Below are the code and all the weights of a small trained network. Each question names an input and a class and asks about switching units off, where a switched-off unit gives its printed mean instead of its output.

import numpy as np


def w(rows, s, z=0):
    codes = np.array(rows[::2]) - 128.0
    scale = np.full(codes.shape[1], s)
    scale[-1] = z or s
    return codes * scale


def f(y):
    return np.maximum(y, 0)


def log_softmax(a):
    a = a - a.max(-1, keepdims=True)
    return a - np.log(np.exp(a).sum(-1, keepdims=True))


def net(x, mask):
    res = np.array(x, float).reshape(1, 3) / 4 @ E
    y = f(res @ A[0][:, :-1].T + A[0][:, -1])
    res = res + np.where(mask, y, B[0][:, -1]) @ B[0][:, :-1]
    return log_softmax(res[-1] @ U[:, :-1].T + U[:, -1])


A, B = {}, {}
E = w([
[186,67,61,86,202,76,12,244,139],'x0',
[146,138,90,14,182,125,190,2,4],'x1',
[144,187,16,250,185,116,173,170,149],'x2',
],0.0086)
A[0] = w([
[123,126,148,119,118,129,85,107,118,69],'neuron 0',
[124,144,150,210,75,134,190,106,146,206],'neuron 1',
[114,112,149,150,105,153,149,127,150,124],'neuron 2',
[129,141,168,248,63,132,152,145,182,188],'neuron 3',
[131,86,225,70,59,139,53,159,179,159],'neuron 4',
[140,124,123,100,118,124,206,64,98,161],'neuron 5',
[151,125,74,55,194,110,136,111,85,115],'neuron 6',
[147,113,147,29,130,124,83,141,115,130],'neuron 7',
[138,134,125,141,130,114,104,130,126,98],'neuron 8',
[137,111,90,148,163,114,56,202,152,110],'neuron 9',
[135,133,86,202,164,129,142,149,141,143],'neuron 10',
[149,135,85,147,186,142,175,135,134,122],'neuron 11',
[121,129,165,179,87,140,110,161,180,253],'neuron 12',
],0.014,0.0037)
B[0] = w([
[182,119,74,127,89,146,120,109,92,151],'neuron 0',
[120,136,134,73,118,117,171,15,94,211],'neuron 1',
[129,110,94,140,131,94,178,133,111,162],'neuron 2',
[56,194,134,136,34,121,167,65,98,243],'neuron 3',
[108,67,99,136,29,82,47,130,86,248],'neuron 4',
[66,196,145,165,229,163,94,186,160,215],'neuron 5',
[6,83,150,69,115,157,68,87,90,226],'neuron 6',
[85,68,119,149,89,85,148,69,117,217],'neuron 7',
[127,127,141,109,143,135,115,175,95,144],'neuron 8',
[194,111,125,180,109,122,50,217,166,244],'neuron 9',
[162,171,114,214,98,89,166,133,109,205],'neuron 10',
[103,98,150,148,60,97,95,120,140,180],'neuron 11',
[99,115,125,177,134,100,80,211,147,224],'neuron 12',
],0.016)
U = w([
[101,120,136,107,104,116,207,122,119,31],'0',
[85,140,167,109,223,217,113,139,127,92],'1',
[90,62,131,83,124,123,147,80,88,184],'2',
[116,193,145,152,139,138,252,96,122,117],'3',
[76,132,127,185,81,111,98,151,99,205],'4',
[152,116,114,106,128,173,167,97,121,34],'5',
[193,95,116,171,158,128,107,205,174,159],'6',
[173,118,144,92,127,135,159,159,97,4],'7',
],0.012,0.0024)

Each question gives the input, the list of numbers given to net, and the class t.
The units are the neurons (one row each of A and B). Each row of codes is followed by its name. A weight is (code - 128) times the scale printed after its matrix; where a second scale follows, it is the last column's (A, B and U).
mask holds one flag per neuron, in row order. A switched-off neuron (its flag False) gives its mean, the last column of its row in B, instead of its output. The means were averaged over made-up inputs and are rounded, as every weight is.
A unit's drop is (log p(t) with every unit on - log p(t) with that unit switched off) / (log p(t) with every unit on - log p(t) with every unit switched off).
The circuit of an input: a set's keep is (log p(t) with only the set's units on - log p(t) with every unit switched off) / (log p(t) with every unit on - log p(t) with every unit switched off). Starting from the 12 units with the biggest drops (on a tie, the unit counted first), units are removed one at a time, each time the one whose removal leaves the highest keep (on an exact tie, the one counted first), for as long as the keep stays at least 0.8.
circuit, biggest first: the units of the circuit, biggest drop first
most important unit: the unit with the biggest drop
k most important neurons: the k neurons with the biggest drops, biggest first
drop of u: that unit's drop, to one decimal
input [-8,8,-5], class 1: circuit, biggest first	[neuron 5]
input [6,-2,-1], class 6: circuit, biggest first	[neuron 3; neuron 9]
input [8,1,4], class 6: circuit, biggest first	[neuron 9; neuron 3]
input [-8,2,-5], class 3: 3 most important neurons	[neuron 6; neuron 1; neuron 9]
input [7,4,0], class 2: circuit, biggest first	[neuron 6; neuron 12]
input [-4,-7,4], class 3: circuit, biggest first	[neuron 1; neuron 4]
input [7,-7,8], class 6: 3 most important neurons	[neuron 9; neuron 6; neuron 4]
input [0,1,-1], class 2: 2 most important neurons	[neuron 9; neuron 12]
input [-6,5,-8], class 1: 2 most important neurons	[neuron 5; neuron 3]
input [7,-4,2], class 6: drop of neuron 9	0.1
input [-6,8,3], class 1: drop of neuron 5	0.4
input [-7,6,-4], class 1: drop of neuron 5	0.4
input [7,-7,3], class 6: 2 most important neurons	[neuron 9; neuron 6]
input [-3,8,-3], class 1: most important unit	neuron 5
